Below is a small trained network, with its code and all its weights. Each question gives an input and a class and asks what happens when units are switched off, that is, made to give their printed mean instead of their output.

import numpy as np


def w(rows, s, z=0):
    codes = np.array(rows[::2]) - 128.0
    scale = np.full(codes.shape[1], s)
    scale[-1] = z or s
    return codes * scale


def norm(h):
    return h / np.sqrt((h * h).mean(-1, keepdims=True) + 1e-5)


def f(y):
    return np.maximum(y, 0)


def log_softmax(a):
    a = a - a.max(-1, keepdims=True)
    return a - np.log(np.exp(a).sum(-1, keepdims=True))


def net(x, mask):
    res = np.array(x, float).reshape(1, 7) / 4 @ E
    u = 0
    for l in range(3):
        y = f(norm(res) @ A[l][:, :-1].T + A[l][:, -1])
        res = res + np.where(mask[u : u + 8], y, B[l][:, -1]) @ B[l][:, :-1]
        u += 8
    return log_softmax(norm(res)[-1] @ U[:, :-1].T + U[:, -1])


A, B = {}, {}
E = w([
[190,169,192,118,113,54,55],'x0',
[223,160,200,7,122,149,88],'x1',
[59,111,66,115,202,198,203],'x2',
[97,150,85,75,224,25,159],'x3',
[54,153,4,129,158,100,34],'x4',
[190,113,129,151,238,116,25],'x5',
[161,66,128,131,187,67,163],'x6',
],0.0031)
A[0] = w([
[59,135,42,148,87,156,143,86],'0.n0',
[160,146,167,52,137,105,62,49],'0.n1',
[109,72,108,112,211,104,168,121],'0.n2',
[147,105,5,124,153,119,172,52],'0.n3',
[123,127,166,134,214,52,147,16],'0.n4',
[140,101,101,204,97,108,58,83],'0.n5',
[154,61,164,126,142,253,168,69],'0.n6',
[46,207,78,151,87,192,167,1],'0.n7',
],0.0063,0.0049)
B[0] = w([
[57,174,144,91,144,122,139,239],'0.n0',
[185,180,62,105,14,104,93,204],'0.n1',
[151,93,78,200,184,110,130,240],'0.n2',
[105,53,109,42,161,109,102,193],'0.n3',
[183,204,139,212,243,173,254,167],'0.n4',
[116,92,245,226,146,84,45,192],'0.n5',
[172,42,226,119,164,193,144,254],'0.n6',
[77,224,226,111,131,193,189,194],'0.n7',
],0.007,0.003)
A[1] = w([
[130,80,133,170,84,96,185,146],'1.n0',
[184,77,100,122,110,198,118,58],'1.n1',
[209,198,121,3,85,68,78,35],'1.n2',
[59,83,36,86,125,126,116,2],'1.n3',
[129,106,91,164,194,106,177,126],'1.n4',
[109,117,147,189,113,117,58,41],'1.n5',
[63,174,68,143,120,210,174,76],'1.n6',
[102,104,168,189,135,133,168,109],'1.n7',
],0.0081,0.0041)
B[1] = w([
[69,92,53,129,123,166,151,201],'1.n0',
[193,54,241,51,168,171,77,179],'1.n1',
[185,115,2,117,10,96,47,253],'1.n2',
[56,75,194,13,124,10,47,165],'1.n3',
[179,145,96,118,210,170,148,232],'1.n4',
[84,57,173,224,110,72,105,176],'1.n5',
[113,201,249,131,113,188,158,200],'1.n6',
[131,152,92,111,96,111,146,223],'1.n7',
],0.0069,0.0042)
A[2] = w([
[86,142,60,249,92,115,97,101],'2.n0',
[31,30,217,61,149,120,140,77],'2.n1',
[197,106,128,191,138,98,116,89],'2.n2',
[100,110,125,131,39,85,184,46],'2.n3',
[94,124,165,245,116,103,65,23],'2.n4',
[197,207,96,140,156,46,141,183],'2.n5',
[97,108,175,254,102,65,93,3],'2.n6',
[198,246,46,144,171,119,94,165],'2.n7',
],0.0072,0.0041)
B[2] = w([
[114,50,165,134,53,133,91,199],'2.n0',
[145,166,63,108,105,64,35,254],'2.n1',
[58,140,154,121,145,137,143,183],'2.n2',
[87,77,34,55,125,160,147,160],'2.n3',
[63,57,205,254,123,124,110,190],'2.n4',
[109,219,131,198,168,108,187,222],'2.n5',
[48,52,198,207,140,74,52,195],'2.n6',
[163,207,171,210,105,88,196,232],'2.n7',
],0.0089,0.0043)
U = w([
[48,164,54,57,200,31,62,140],'0',
[182,226,118,211,222,55,234,153],'1',
[35,225,213,76,86,212,213,167],'2',
[194,29,91,103,224,198,181,60],'3',
[46,46,226,233,97,71,50,88],'4',
[232,209,59,174,27,44,84,179],'5',
[99,65,77,59,51,153,180,131],'6',
[241,45,247,41,65,223,75,3],'7',
],0.013,0.0041)

Each question gives the input, the list of numbers given to net, and the class t.
The units are the neurons (one row each of A and B). Each row of codes is followed by its name. A weight is (code - 128) times the scale printed after its matrix; where a second scale follows, it is the last column's (A, B and U).
mask holds one flag per neuron, layer by layer. A switched-off neuron (its flag False) gives its mean, the last column of its row in B, instead of its output. The means were averaged over made-up inputs and are rounded, as every weight is.
A unit's drop is (log p(t) with every unit on - log p(t) with that unit switched off) / (log p(t) with every unit on - log p(t) with every unit switched off).
The circuit of an input: a set's keep is (log p(t) with only the set's units on - log p(t) with every unit switched off) / (log p(t) with every unit on - log p(t) with every unit switched off). Starting from the 12 units with the biggest drops (on a tie, the unit counted first), units are removed one at a time, each time the one whose removal leaves the highest keep (on an exact tie, the one counted first), for as long as the keep stays at least 0.8.
units of the circuit, in order: the units of the circuit, biggest drop first
k most important neurons: the k neurons with the biggest drops, biggest first
top k neurons in layer l: the k neurons of layer l with the biggest drops, biggest first
input [-1,4,-2,-3,-1,6,4], class 5: 2 most important neurons : 0.n1, 1.n2
input [-1,2,1,4,-7,4,-3], class 1: units of the circuit, in order : 2.n0
input [-3,-3,8,3,0,-1,3], class 0: 3 most important neurons : 1.n3, 0.n3, 2.n1
input [-8,-2,8,-6,-2,1,-2], class 2: 2 most important neurons : 0.n7, 0.n0
input [-7,-8,8,3,5,-7,4], class 0: units of the circuit, in order : 1.n3, 2.n1
input [5,4,-7,0,-7,7,6], class 5: units of the circuit, in order : 1.n2, 0.n1
input [6,-3,-7,5,-8,-6,-6], class 6: 2 most important neurons : 2.n3, 1.n0
input [2,7,7,0,6,1,0], class 5: units of the circuit, in order : 1.n2, 0.n1
input [-2,2,5,-1,2,-4,3], class 0: top 3 neurons in layer 0 : 0.n3, 0.n4, 0.n2
input [-6,-2,4,-1,5,-8,7], class 0: 2 most important neurons : 0.n3, 1.n3
input [1,-6,7,-5,1,0,2], class 2: 2 most important neurons : 0.n7, 1.n6
input [-6,-7,-3,5,-8,-2,-2], class 2: 2 most important neurons : 1.n6, 1.n2
input [-6,-5,2,-8,-4,2,-6], class 2: 2 most important neurons : 0.n7, 0.n0
input [-6,3,5,-5,-1,3,3], class 7: units of the circuit, in order : 1.n1
input [8,6,7,6,3,-6,3], class 1: 2 most important neurons : 0.n4, 2.n5
input [6,0,8,-3,1,4,-1], class 7: 4 most important neurons : 1.n1, 0.n0, 0.n4, 2.n5
input [0,8,7,0,0,3,3], class 7: 2 most important neurons : 1.n1, 0.n1
input [-7,1,3,1,-6,6,-3], class 3: top 2 neurons in layer 0 : 0.n2, 0.n1
input [-2,4,6,-3,3,0,6], class 3: top 2 neurons in layer 0 : 0.n6, 0.n2
input [2,7,-2,6,-4,1,5], class 5: units of the circuit, in order : 1.n2
input [-1,-7,0,-1,-2,-2,5], class 0: top 3 neurons in layer 1 : 1.n3, 1.n2, 1.n0
